Below is a small trained network, with its code and all its weights. Each question gives an input and a target symbol and asks what happens when units are switched off, that is, made to give their printed mean instead of their output.

import numpy as np


def w(rows, s, z=0):
    codes = np.array(rows[::2]) - 128.0
    scale = np.full(codes.shape[1], s)
    scale[-1] = z or s
    return codes * scale


def f(y):
    return y / 2 * (1 + np.tanh(0.7978845608 * (y + 0.044715 * y**3)))


def softmax(a):
    e = np.exp(a - a.max(-1, keepdims=True))
    return e / e.sum(-1, keepdims=True)


def log_softmax(a):
    a = a - a.max(-1, keepdims=True)
    return a - np.log(np.exp(a).sum(-1, keepdims=True))


def net(x, mask):
    ids = ['ΓΔΣΨαβεζημπτφ'.index(c) for c in x.split()]
    T = len(ids)
    res = E[ids] + P[:T]
    u = 0
    for l in range(2):
        r = res
        for j in range(3):
            rows = slice(3 * j, 3 * j + 3)
            q, k, v = (r @ M[l][rows].T for M in (Q, K, V))
            z = softmax(np.where(np.tri(T) > 0, q @ k.T / 3**0.5, -1e9)) @ v
            o = O[l][rows]
            res = res + np.where(mask[u + j], z, o[:, -1]) @ o[:, :-1]
        u += 3
        y = f(res @ A[l][:, :-1].T + A[l][:, -1])
        res = res + np.where(mask[u : u + 4], y, B[l][:, -1]) @ B[l][:, :-1]
        u += 4
    return log_softmax(res[-1] @ U[:, :-1].T + U[:, -1])


Q, K, V, O, A, B = {}, {}, {}, {}, {}, {}
E = w([
[160,218,90,197,60,172,156,107],'Γ',
[159,59,55,66,116,159,90,143],'Δ',
[86,88,113,165,90,168,75,123],'Σ',
[51,220,196,126,97,111,209,157],'Ψ',
[170,139,152,125,69,106,109,105],'α',
[177,95,129,84,91,91,62,74],'β',
[170,79,131,107,99,129,147,196],'ε',
[1,135,172,115,174,153,109,175],'ζ',
[92,151,43,155,134,149,199,209],'η',
[86,140,47,186,144,194,127,140],'μ',
[32,114,175,125,130,91,80,96],'π',
[95,89,174,183,86,156,134,160],'τ',
[66,99,108,70,173,67,126,201],'φ',
],0.018)
P = w([
[253,117,156,190,215,145,59,176],'0',
[46,68,160,25,41,163,146,90],'1',
[80,63,144,52,32,145,152,105],'2',
[115,73,134,58,35,149,143,120],'3',
[110,83,121,56,49,151,153,126],'4',
[94,89,109,63,68,149,163,130],'5',
[120,88,109,70,59,147,132,131],'6',
[113,95,102,74,70,148,130,131],'7',
[128,98,98,80,61,148,99,135],'8',
[108,108,86,79,86,169,122,140],'9',
[73,133,61,77,85,175,129,126],'10',
[94,122,72,92,75,178,101,135],'11',
[92,106,80,133,78,167,76,156],'12',
],0.0072)
Q[0] = w([
[107,162,130,140,171,116,136,33],'L0H0',
[106,86,107,174,204,83,29,32],'L0H0',
[114,126,66,209,177,151,157,212],'L0H0',
[111,248,155,56,137,31,43,210],'L0H1',
[112,157,254,202,153,153,132,28],'L0H1',
[67,57,166,58,87,169,80,126],'L0H1',
[212,148,112,66,41,138,57,209],'L0H2',
[218,222,137,169,155,179,166,129],'L0H2',
[94,109,128,84,27,162,107,88],'L0H2',
],0.0068)
K[0] = w([
[83,212,114,90,40,95,98,41],'L0H0',
[64,129,212,125,97,156,152,78],'L0H0',
[82,155,70,125,102,124,166,221],'L0H0',
[120,207,73,33,131,91,236,92],'L0H1',
[122,231,227,179,131,156,79,60],'L0H1',
[50,69,177,81,152,96,2,176],'L0H1',
[83,144,124,171,138,17,88,190],'L0H2',
[99,130,86,157,65,130,190,84],'L0H2',
[124,162,220,201,180,63,135,106],'L0H2',
],0.0072)
V[0] = w([
[165,232,148,172,108,244,87,95],'L0H0',
[186,79,188,185,139,66,4,97],'L0H0',
[62,73,193,103,38,83,227,183],'L0H0',
[92,148,3,113,2,91,133,166],'L0H1',
[190,101,65,102,204,160,153,129],'L0H1',
[120,24,139,139,223,7,50,158],'L0H1',
[176,115,218,111,72,224,50,180],'L0H2',
[149,145,182,30,84,194,91,107],'L0H2',
[12,43,27,59,56,204,180,156],'L0H2',
],0.0065)
O[0] = w([
[91,117,175,117,79,196,77,104,36],'L0H0',
[22,172,103,182,144,146,150,169,67],'L0H0',
[118,106,132,107,66,197,179,184,210],'L0H0',
[75,44,173,84,123,124,164,148,223],'L0H1',
[162,165,254,161,89,49,111,114,109],'L0H1',
[164,170,142,181,86,91,176,89,212],'L0H1',
[98,165,151,161,6,72,161,107,149],'L0H2',
[147,80,129,138,131,49,157,56,128],'L0H2',
[149,48,124,129,113,47,92,143,254],'L0H2',
],0.008,0.0071)
A[0] = w([
[127,113,68,87,100,107,164,52,253],'L0N0',
[135,107,156,109,109,100,133,86,224],'L0N1',
[50,136,255,69,144,122,109,142,143],'L0N2',
[102,119,124,149,149,115,151,177,240],'L0N3',
],0.01,0.0017)
B[0] = w([
[162,98,140,172,122,139,79,182,255],'L0N0',
[156,39,114,209,149,254,64,165,196],'L0N1',
[246,130,131,206,96,132,112,116,191],'L0N2',
[111,87,124,150,78,215,57,121,217],'L0N3',
],0.009,0.0068)
Q[1] = w([
[147,156,132,212,2,122,94,190],'L1H0',
[147,161,138,70,174,66,210,83],'L1H0',
[66,109,180,87,173,118,89,166],'L1H0',
[25,125,172,94,192,84,139,81],'L1H1',
[76,194,142,143,244,94,229,139],'L1H1',
[123,130,80,66,129,132,102,121],'L1H1',
[115,104,134,205,158,191,232,78],'L1H2',
[178,102,98,197,143,124,124,61],'L1H2',
[41,119,169,97,194,85,105,111],'L1H2',
],0.0076)
K[1] = w([
[196,229,159,177,102,109,101,64],'L1H0',
[119,18,126,126,3,146,150,170],'L1H0',
[70,34,146,62,126,76,97,193],'L1H0',
[109,45,163,96,14,189,148,98],'L1H1',
[151,30,74,137,11,180,106,155],'L1H1',
[72,144,119,153,102,156,155,149],'L1H1',
[156,156,145,82,109,185,188,51],'L1H2',
[137,239,61,178,140,126,164,136],'L1H2',
[34,59,69,17,68,131,86,89],'L1H2',
],0.0063)
V[1] = w([
[156,204,209,160,16,85,172,120],'L1H0',
[31,145,90,158,146,52,160,79],'L1H0',
[117,160,118,133,248,123,24,44],'L1H0',
[193,153,123,134,137,16,169,101],'L1H1',
[132,129,190,75,76,161,148,60],'L1H1',
[2,180,110,69,183,131,196,148],'L1H1',
[174,169,132,110,156,141,115,84],'L1H2',
[124,29,139,100,134,76,160,53],'L1H2',
[172,153,129,144,204,120,155,141],'L1H2',
],0.01)
O[1] = w([
[114,37,65,179,168,169,132,133,243],'L1H0',
[7,133,102,74,56,205,143,153,166],'L1H0',
[118,229,221,165,128,254,112,146,192],'L1H0',
[9,136,110,188,189,98,139,212,120],'L1H1',
[150,101,131,165,234,191,168,19,2],'L1H1',
[84,26,209,80,89,127,197,128,73],'L1H1',
[133,139,202,165,140,150,167,207,44],'L1H2',
[107,137,115,65,199,173,54,104,39],'L1H2',
[83,161,178,125,146,89,202,175,80],'L1H2',
],0.009,0.0092)
A[1] = w([
[108,181,144,105,128,189,81,254,91],'L1N0',
[155,48,129,78,144,150,116,116,195],'L1N1',
[169,61,120,251,163,55,68,37,253],'L1N2',
[103,116,106,9,185,80,92,181,150],'L1N3',
],0.0067,0.0053)
B[1] = w([
[208,14,229,255,84,37,229,13,242],'L1N0',
[69,208,161,207,63,143,182,131,208],'L1N1',
[157,104,155,48,118,174,164,204,249],'L1N2',
[119,93,169,102,140,199,53,54,172],'L1N3',
],0.0064,0.016)
U = w([
[123,157,186,114,164,213,116,169,3],'Γ',
[118,159,128,172,163,139,66,158,48],'Δ',
[88,84,149,115,129,178,24,79,197],'Σ',
[137,91,168,108,186,131,166,85,36],'Ψ',
[44,177,177,103,179,223,129,254,200],'α',
[104,96,139,171,186,138,140,52,60],'β',
[84,125,131,102,176,147,126,201,54],'ε',
[118,187,135,158,77,156,136,226,241],'ζ',
[118,182,174,69,105,127,93,185,101],'η',
[133,121,189,136,142,119,106,45,17],'μ',
[67,134,204,80,121,166,145,137,32],'π',
[122,91,139,136,113,146,88,109,175],'τ',
[61,115,147,124,115,51,98,119,141],'φ',
],0.0074,0.0042)

Each question gives the input, a string of symbols that net reads in full, and the target symbol t.
The units are the heads (3 rows each of Q, K, V and O) and the neurons (one row each of A and B). Each row of codes is followed by its name. A weight is (code - 128) times the scale printed after its matrix; where a second scale follows, it is the last column's (O, A, B and U).
mask holds one flag per unit, layer by layer, with each layer's heads first. A switched-off unit (its flag False) gives its mean, the last column of its rows in O or B, instead of its output. The means were averaged over made-up inputs and are rounded, as every weight is.
A unit's drop is (log p(t) with every unit on - log p(t) with that unit switched off) / (log p(t) with every unit on - log p(t) with every unit switched off).
The circuit of an input: a set's keep is (log p(t) with only the set's units on - log p(t) with every unit switched off) / (log p(t) with every unit on - log p(t) with every unit switched off). Starting from the 12 units with the biggest drops (on a tie, the unit counted first), units are removed one at a time, each time the one whose removal leaves the highest keep (on an exact tie, the one counted first), for as long as the keep stays at least 0.8.
circuit, biggest first: the units of the circuit, biggest drop first
unit that matters most: the unit with the biggest drop
k most important neurons: the k neurons with the biggest drops, biggest first
k most important neurons of layer l: the k neurons of layer l with the biggest drops, biggest first
input Γ τ π, target Γ: circuit, biggest first	(L1H1 L0H0 L1H0 L1N2)
input φ η Γ ζ Σ φ, target φ: unit that matters most	L0H0
input ε φ τ Σ π τ α φ Ψ, target ε: 2 most important neurons of layer 1	(L1N2 L1N0)
input τ ζ Σ Δ τ φ η Γ φ τ β η, target τ: circuit, biggest first	(L1H0 L1H1)
input η α Σ φ Γ Σ, target η: 2 most important neurons of layer 1	(L1N0 L1N2)
input Σ τ ε φ φ η Γ Ψ π η ε Σ η, target Σ: circuit, biggest first	(L1H2 L0H1 L0N2 L0H2)
input ε τ φ φ Σ φ φ β Δ π ζ Σ, target ε: 2 most important neurons	(L1N2 L1N0)
input Σ ε Γ Σ τ Δ μ φ Δ η α, target Σ: circuit, biggest first	(L0N2 L1H2)
input η φ τ ζ Σ π Σ φ φ, target Σ: 4 most important neurons	(L1N3 L0N2 L0N0 L1N0)
input η ζ Ψ τ, target η: 2 most important neurons of layer 0	(L0N2 L0N3)
input Γ Γ Γ β Γ ζ φ, target Γ: 3 most important neurons	(L1N2 L1N0 L0N0)
input Σ Σ η Δ μ Δ φ Σ μ, target Σ: 4 most important neurons	(L0N2 L0N0 L0N1 L1N0)
input Δ τ β τ π ζ Ψ μ Ψ τ η Σ, target Δ: circuit, biggest first	(L1H1 L0H1 L0N3)
input Σ ζ Σ η Ψ τ τ τ, target Σ: 2 most important neurons	(L0N2 L0N0)
input α Γ φ α Δ ζ Δ φ ε ζ β Σ, target α: 3 most important neurons of layer 1	(L1N0 L1N2 L1N1)
input α η φ β, target ζ: most important neuron of layer 1	(L1N3)
input μ ζ Σ Δ μ β η ζ α β Ψ Δ φ, target μ: 2 most important neurons of layer 1	(L1N0 L1N2)
input π η η α Γ Γ α Γ Δ, target π: 2 most important neurons	(L0N0 L0N2)
input φ Σ π φ π φ η τ α α τ α, target φ: 3 most important neurons of layer 0	(L0N2 L0N1 L0N0)
input η ζ Δ Σ η ζ β α, target η: unit that matters most	L1H0
input Σ Γ η Γ τ μ, target Σ: 4 most important neurons	(L0N2 L0N0 L0N1 L1N2)
input Ψ Σ Σ μ Σ φ Σ φ μ, target Ψ: 2 most important neurons	(L1N2 L0N1)
input φ Σ ζ β η Ψ ε, target φ: 3 most important neurons of layer 0	(L0N2 L0N1 L0N0)
input Σ Δ η Σ ζ Σ π Σ Σ β μ τ Δ, target Σ: 3 most important neurons	(L0N2 L0N0 L1N0)
input τ ζ β α τ Γ, target τ: 2 most important neurons	(L0N2 L0N1)
input φ Δ Δ Ψ, target φ: 3 most important neurons of layer 1	(L1N0 L1N2 L1N1)
input Γ π φ φ Ψ, target Γ: 2 most important neurons of layer 1	(L1N0 L1N2)
